Here is a tiny trained network, its code and every weight. The questions are about switching its units off for an input and a target symbol, where a switched-off unit gives its printed mean instead of its output.

import numpy as np


def w(rows, s, z=0):
    codes = np.array(rows[::2]) - 128.0
    scale = np.full(codes.shape[1], s)
    scale[-1] = z or s
    return codes * scale


def f(y):
    return y / 2 * (1 + np.tanh(0.7978845608 * (y + 0.044715 * y**3)))


def softmax(a):
    e = np.exp(a - a.max(-1, keepdims=True))
    return e / e.sum(-1, keepdims=True)


def log_softmax(a):
    a = a - a.max(-1, keepdims=True)
    return a - np.log(np.exp(a).sum(-1, keepdims=True))


def net(x, mask):
    ids = ['ΓΔΘΣΦΨβζμτω'.index(c) for c in x.split()]
    T = len(ids)
    res = E[ids] + P[:T]
    u = 0
    for l in range(2):
        q, k, v = (res @ M[l].T for M in (Q, K, V))
        z = softmax(np.where(np.tri(T) > 0, q @ k.T / 2**0.5, -1e9)) @ v
        res = res + np.where(mask[u], z, O[l][:, -1]) @ O[l][:, :-1]
        u += 1
        y = f(res @ A[l][:, :-1].T + A[l][:, -1])
        res = res + np.where(mask[u : u + 12], y, B[l][:, -1]) @ B[l][:, :-1]
        u += 12
    return log_softmax(res[-1] @ U[:, :-1].T + U[:, -1])


Q, K, V, O, A, B = {}, {}, {}, {}, {}, {}
E = w([
[96,100,171,62,76,61],'Γ',
[139,216,193,84,35,146],'Δ',
[129,185,203,91,73,115],'Θ',
[152,176,51,208,209,171],'Σ',
[204,132,108,28,94,126],'Φ',
[73,138,26,138,83,167],'Ψ',
[61,252,89,182,87,230],'β',
[24,68,101,137,93,158],'ζ',
[102,158,191,86,115,110],'μ',
[118,250,230,184,111,200],'τ',
[118,43,111,113,162,234],'ω',
],0.018)
P = w([
[2,145,194,98,196,158],'0',
[154,167,117,110,155,114],'1',
[141,168,121,100,160,104],'2',
[128,173,113,99,138,109],'3',
[130,150,125,93,138,110],'4',
[127,158,121,97,119,119],'5',
[124,150,126,91,108,122],'6',
[128,146,121,86,93,125],'7',
[128,116,149,84,85,135],'8',
[125,113,158,89,76,142],'9',
[122,107,145,89,62,153],'10',
[115,95,158,87,52,148],'11',
[115,99,168,90,47,156],'12',
[118,72,188,78,41,145],'13',
],0.009)
Q[0] = w([
[41,143,165,2,32,221],'L0H0',
[229,184,29,138,240,55],'L0H0',
],0.0084)
K[0] = w([
[1,133,191,220,55,180],'L0H0',
[197,154,81,71,176,110],'L0H0',
],0.0099)
V[0] = w([
[215,152,186,85,154,142],'L0H0',
[113,254,214,172,120,195],'L0H0',
],0.0079)
O[0] = w([
[143,77,114,203,140,1,110],'L0H0',
[118,84,147,178,61,183,249],'L0H0',
],0.0099,0.017)
A[0] = w([
[175,42,185,151,51,104,130],'L0N0',
[255,218,114,190,87,164,124],'L0N1',
[105,195,70,148,208,96,193],'L0N2',
[147,118,34,168,253,186,180],'L0N3',
[176,126,131,122,71,159,139],'L0N4',
[208,69,57,175,170,182,206],'L0N5',
[145,87,192,120,130,227,4],'L0N6',
[32,134,93,95,54,142,152],'L0N7',
[28,131,170,144,184,120,73],'L0N8',
[107,158,205,83,94,76,181],'L0N9',
[46,123,115,70,86,130,170],'L0N10',
[84,205,92,62,62,35,126],'L0N11',
],0.008,0.0044)
B[0] = w([
[111,174,119,139,103,171,232],'L0N0',
[92,15,121,55,166,97,169],'L0N1',
[206,177,91,95,49,177,133],'L0N2',
[68,103,123,139,130,253,157],'L0N3',
[123,145,132,194,91,158,212],'L0N4',
[68,179,150,112,105,121,178],'L0N5',
[144,166,59,101,148,84,253],'L0N6',
[175,158,234,123,146,144,243],'L0N7',
[72,73,120,204,168,34,127],'L0N8',
[129,97,166,186,143,179,170],'L0N9',
[197,150,165,74,223,139,204],'L0N10',
[89,5,71,162,232,92,142],'L0N11',
],0.007,0.014)
Q[1] = w([
[16,86,242,113,160,255],'L1H0',
[134,178,163,109,141,47],'L1H0',
],0.008)
K[1] = w([
[10,125,217,162,170,168],'L1H0',
[152,89,113,123,99,103],'L1H0',
],0.011)
V[1] = w([
[205,220,208,133,2,137],'L1H0',
[88,62,202,82,148,14],'L1H0',
],0.0066)
O[1] = w([
[251,121,67,152,165,98,3],'L1H0',
[146,38,172,145,165,159,46],'L1H0',
],0.016,0.005)
A[1] = w([
[45,133,129,111,155,173,63],'L1N0',
[76,1,142,74,126,76,120],'L1N1',
[196,144,142,124,115,169,210],'L1N2',
[107,120,179,142,66,98,154],'L1N3',
[103,102,93,58,152,134,92],'L1N4',
[181,54,102,165,180,165,109],'L1N5',
[201,187,24,172,166,32,40],'L1N6',
[58,107,128,84,127,88,2],'L1N7',
[134,110,178,224,58,94,230],'L1N8',
[72,119,161,68,88,142,131],'L1N9',
[139,110,48,107,149,180,141],'L1N10',
[90,127,102,131,189,86,101],'L1N11',
],0.0082,0.0067)
B[1] = w([
[152,99,133,109,110,84,236],'L1N0',
[140,113,51,105,118,134,172],'L1N1',
[102,129,122,121,164,133,190],'L1N2',
[163,125,129,149,142,155,189],'L1N3',
[136,120,170,139,124,66,142],'L1N4',
[122,170,138,193,151,90,161],'L1N5',
[120,67,180,115,77,140,195],'L1N6',
[97,147,128,198,134,158,163],'L1N7',
[126,110,58,148,152,129,178],'L1N8',
[153,132,128,149,143,78,254],'L1N9',
[129,155,187,135,122,93,154],'L1N10',
[130,96,182,120,6,110,127],'L1N11',
],0.012,0.026)
U = w([
[115,11,157,94,118,145,78],'Γ',
[202,89,194,146,107,75,20],'Δ',
[190,176,135,191,199,50,81],'Θ',
[120,196,97,136,94,55,80],'Σ',
[177,91,72,32,107,94,254],'Φ',
[130,178,90,63,183,175,200],'Ψ',
[145,116,207,67,65,240,178],'β',
[161,113,237,14,155,125,133],'ζ',
[87,137,155,177,254,180,197],'μ',
[135,95,101,164,33,193,66],'τ',
[49,100,217,164,90,93,129],'ω',
],0.0061,0.0071)

Each question gives the input, a string of symbols that net reads in full, and the target symbol t.
The units are the heads (2 rows each of Q, K, V and O) and the neurons (one row each of A and B). Each row of codes is followed by its name. A weight is (code - 128) times the scale printed after its matrix; where a second scale follows, it is the last column's (O, A, B and U).
mask holds one flag per unit, layer by layer, with each layer's heads first. A switched-off unit (its flag False) gives its mean, the last column of its rows in O or B, instead of its output. The means were averaged over made-up inputs and are rounded, as every weight is.
A unit's drop is (log p(t) with every unit on - log p(t) with that unit switched off) / (log p(t) with every unit on - log p(t) with every unit switched off).
The circuit of an input: a set's keep is (log p(t) with only the set's units on - log p(t) with every unit switched off) / (log p(t) with every unit on - log p(t) with every unit switched off). Starting from the 12 units with the biggest drops (on a tie, the unit counted first), units are removed one at a time, each time the one whose removal leaves the highest keep (on an exact tie, the one counted first), for as long as the keep stays at least 0.8.
circuit, biggest first: the units of the circuit, biggest drop first
most important unit: the unit with the biggest drop
top k neurons: the k neurons with the biggest drops, biggest first
k most important neurons of layer l: the k neurons of layer l with the biggest drops, biggest first
input Ψ Θ ω Θ μ μ ζ Σ Σ μ Γ Ψ Δ ω, target Ψ: circuit, biggest first : [L1H0, L0H0]
input Σ ω ω Δ μ ω ω Γ, target Σ: circuit, biggest first : [L1H0]
input Δ β ζ τ Φ τ ω Φ, target Δ: 2 most important neurons of layer 1 : [L1N6, L1N10]
input ω τ ω, target ω: circuit, biggest first : [L1H0, L0N3, L0H0]
input Δ ω β Θ ω Ψ μ ω ω β Δ ω ω ω, target Δ: top 2 neurons : [L1N6, L0N6]
input ω Σ ω Δ, target ω: top 4 neurons : [L0N3, L1N7, L0N7, L0N8]
input Σ ω Δ ω ω ω, target Σ: circuit, biggest first : [L1H0, L0N3]
input Δ ω Θ β Γ Δ ω ω ζ, target Δ: circuit, biggest first : [L1N6, L1H0]
input Γ β μ μ ω Σ Γ Γ Θ Ψ ω ω μ Δ, target Γ: top 3 neurons : [L0N6, L0N11, L0N9]
input Γ μ Ψ ω ω Σ, target Γ: top 2 neurons : [L0N11, L0N3]
input Φ ω Δ Γ Δ ω μ μ, target μ: circuit, biggest first : [L0H0, L1N0, L1N6, L1N9]
input β μ μ μ ω β β Γ, target β: 2 most important neurons of layer 1 : [L1N6, L1N9]
input Δ ω ζ β Ψ β Δ τ, target Δ: circuit, biggest first : [L1N6, L1H0]
input τ Γ Σ ω ω, target τ: circuit, biggest first : [L0H0, L0N0, L1N8]
input ω τ τ ω ω Φ μ μ Θ, target τ: circuit, biggest first : [L1N8, L0H0]
input β μ Σ Φ Γ β Ψ ω β Γ β Γ ω Γ, target β: most important unit : L0H0
input Δ Γ μ Ψ Σ Δ ω ω ω τ μ μ Γ, target Δ: 4 most important neurons of layer 1 : [L1N6, L1N5, L1N1, L1N7]
input Γ Γ μ μ μ Ψ μ β μ ω Δ ω τ Ψ, target Γ: 4 most important neurons of layer 0 : [L0N9, L0N6, L0N11, L0N8]
input β ω ω ω μ Σ ω ζ, target β: 2 most important neurons of layer 0 : [L0N7, L0N10]
input Δ τ ω μ ω Δ ω ω ω μ ω, target Δ: 3 most important neurons of layer 1 : [L1N6, L1N10, L1N5]
input Γ ω ω Γ ω Σ β Γ Γ Δ β Γ β Δ, target Γ: top 3 neurons : [L0N6, L0N9, L0N11]
input Γ ω Σ ω μ μ β ω μ Θ, target Γ: top 3 neurons : [L0N6, L0N11, L0N9]
